Below is a small trained network, with its code and all its weights. Each question gives an input and a target symbol and asks what happens when units are switched off, that is, made to give their printed mean instead of their output.

import numpy as np


def w(rows, s, z=0):
    codes = np.array(rows[::2]) - 128.0
    scale = np.full(codes.shape[1], s)
    scale[-1] = z or s
    return codes * scale


def f(y):
    return np.maximum(y, 0)


def softmax(a):
    e = np.exp(a - a.max(-1, keepdims=True))
    return e / e.sum(-1, keepdims=True)


def log_softmax(a):
    a = a - a.max(-1, keepdims=True)
    return a - np.log(np.exp(a).sum(-1, keepdims=True))


def net(x, mask):
    ids = ['ΓΛΣΦαβδζηψ'.index(c) for c in x.split()]
    T = len(ids)
    res = E[ids] + P[:T]
    q, k, v = (res @ M[0].T for M in (Q, K, V))
    z = softmax(np.where(np.tri(T) > 0, q @ k.T / 4**0.5, -1e9)) @ v
    res = res + np.where(mask[0], z, O[0][:, -1]) @ O[0][:, :-1]
    y = f(res @ A[0][:, :-1].T + A[0][:, -1])
    res = res + np.where(mask[1:17], y, B[0][:, -1]) @ B[0][:, :-1]
    return log_softmax(res[-1] @ U[:, :-1].T + U[:, -1])


Q, K, V, O, A, B = {}, {}, {}, {}, {}, {}
E = w([
[3,184,163,167],'Γ',
[119,193,198,16],'Λ',
[234,204,209,73],'Σ',
[203,197,197,47],'Φ',
[132,177,144,233],'α',
[196,189,105,2],'β',
[103,113,82,239],'δ',
[131,66,37,141],'ζ',
[219,105,99,218],'η',
[45,132,33,165],'ψ',
],0.0048)
P = w([
[105,65,185,122],'0',
[114,201,139,144],'1',
[129,228,117,144],'2',
[150,188,100,132],'3',
[156,180,83,121],'4',
[165,199,60,138],'5',
[170,172,56,143],'6',
[173,143,42,132],'7',
[192,176,3,160],'8',
[194,165,1,161],'9',
[172,156,76,148],'10',
],0.0048)
Q[0] = w([
[100,136,65,210],'H1',
[154,104,133,39],'H1',
[99,3,169,154],'H1',
[86,110,68,189],'H1',
],0.03)
K[0] = w([
[88,35,222,117],'H1',
[129,215,56,181],'H1',
[115,250,197,116],'H1',
[89,69,224,142],'H1',
],0.024)
V[0] = w([
[172,220,162,186],'H1',
[251,106,115,65],'H1',
[88,193,155,25],'H1',
[79,139,36,87],'H1',
],0.02)
O[0] = w([
[175,192,123,244,129],'H1',
[83,210,3,102,3],'H1',
[134,15,43,167,34],'H1',
[223,80,102,53,63],'H1',
],0.018,0.0035)
A[0] = w([
[135,70,122,163,188],'N1',
[117,185,75,136,87],'N2',
[87,135,180,114,163],'N3',
[111,135,139,128,114],'N4',
[75,122,113,2,100],'N5',
[122,169,155,124,236],'N6',
[165,107,177,83,146],'N7',
[80,84,131,241,162],'N8',
[191,54,149,111,2],'N9',
[154,81,140,71,84],'N10',
[87,174,133,193,67],'N11',
[173,120,43,129,176],'N12',
[90,77,128,128,118],'N13',
[68,183,143,77,156],'N14',
[152,192,141,136,192],'N15',
[108,33,137,126,128],'N16',
],0.0089,0.0025)
B[0] = w([
[54,130,91,162,185],'N1',
[70,130,51,85,189],'N2',
[179,71,92,109,237],'N3',
[145,117,115,126,152],'N4',
[252,193,91,115,171],'N5',
[149,76,135,196,238],'N6',
[143,42,129,47,242],'N7',
[98,232,228,78,254],'N8',
[66,162,157,16,195],'N9',
[166,191,126,78,178],'N10',
[174,210,120,75,236],'N11',
[112,24,69,71,194],'N12',
[91,104,133,187,165],'N13',
[145,147,73,227,209],'N14',
[117,62,138,207,244],'N15',
[57,113,134,235,199],'N16',
],0.015,0.0087)
U = w([
[70,116,191,108,3],'Γ',
[48,91,116,176,82],'Λ',
[118,192,109,99,99],'Σ',
[105,159,105,98,196],'Φ',
[164,206,212,148,164],'α',
[125,83,54,111,89],'β',
[184,3,166,191,236],'δ',
[217,157,96,92,78],'ζ',
[147,158,68,213,33],'η',
[150,101,161,28,162],'ψ',
],0.0028,0.0021)

Each question gives the input, a string of symbols that net reads in full, and the target symbol t.
The units are the heads (4 rows each of Q, K, V and O) and the neurons (one row each of A and B). Each row of codes is followed by its name. A weight is (code - 128) times the scale printed after its matrix; where a second scale follows, it is the last column's (O, A, B and U).
mask holds one flag per unit, heads first, then neurons. A switched-off unit (its flag False) gives its mean, the last column of its rows in O or B, instead of its output. The means were averaged over made-up inputs and are rounded, as every weight is.
A unit's drop is (log p(t) with every unit on - log p(t) with that unit switched off) / (log p(t) with every unit on - log p(t) with every unit switched off).
The circuit of an input: a set's keep is (log p(t) with only the set's units on - log p(t) with every unit switched off) / (log p(t) with every unit on - log p(t) with every unit switched off). Starting from the 12 units with the biggest drops (on a tie, the unit counted first), units are removed one at a time, each time the one whose removal leaves the highest keep (on an exact tie, the one counted first), for as long as the keep stays at least 0.8.
circuit, biggest first: the units of the circuit, biggest drop first
unit that matters most: the unit with the biggest drop
top k neurons: the k neurons with the biggest drops, biggest first
drop when u is switched off: that unit's drop, to one decimal
input β ψ ψ δ, target β: circuit, biggest first	(H1 N12)
input α δ ψ δ δ δ δ δ Γ ψ α, target α: top 2 neurons	(N8 N11)
input Λ δ Λ δ δ Φ α α ψ δ Σ, target ψ: circuit, biggest first	(H1 N7)
input α Φ ψ, target α: circuit, biggest first	(H1 N8 N11)
input β Σ η ψ Λ δ Σ, target δ: unit that matters most	N8
input β Φ Σ η α Γ ψ, target β: circuit, biggest first	(H1 N12)
input δ δ η α Γ δ β, target δ: top 2 neurons	(N8 N15)
input α δ α δ ζ δ β δ ζ α Γ, target α: circuit, biggest first	(H1 N8 N12)
input η Σ δ δ Λ δ δ ψ δ δ β, target δ: top 2 neurons	(N15 N8)
input Σ δ β α Λ β δ δ α, target Σ: top 2 neurons	(N8 N11)
input α Λ δ Λ δ β β β Λ, target β: top 3 neurons	(N12 N8 N2)
input Γ ζ Φ ζ ζ ψ ψ δ δ α α, target Γ: top 3 neurons	(N9 N16 N8)
input ψ δ ζ δ δ Σ Γ, target ψ: top 2 neurons	(N9 N7)
input δ ψ δ β δ Λ, target δ: top 2 neurons	(N8 N11)
input Γ Λ η α η α Γ β δ δ, target Γ: top 2 neurons	(N9 N8)
input Λ Φ α Γ η ζ Γ δ Λ α, target Λ: top 2 neurons	(N16 N1)
input Σ δ δ ζ δ, target Σ: top 3 neurons	(N8 N11 N2)
input ζ δ Λ α, target ζ: top neuron	(N5)
input Λ ψ δ ζ β η, target Λ: top 2 neurons	(N16 N1)
input η β Λ α ζ Γ ψ δ, target η: top neuron	(N14)
input ψ Γ α Λ δ ψ, target ψ: top 2 neurons	(N9 N7)
input δ ψ η η δ ζ Γ α Γ, target δ: drop when N8 is switched off	0.2
input Λ α δ η ζ, target Λ: drop when H1 is switched off	1.0
input Λ α Γ η Λ Λ δ δ α η, target Λ: drop when H1 is switched off	1.0
input Σ Λ β Λ ζ η, target Σ: drop when N16 is switched off	0.0
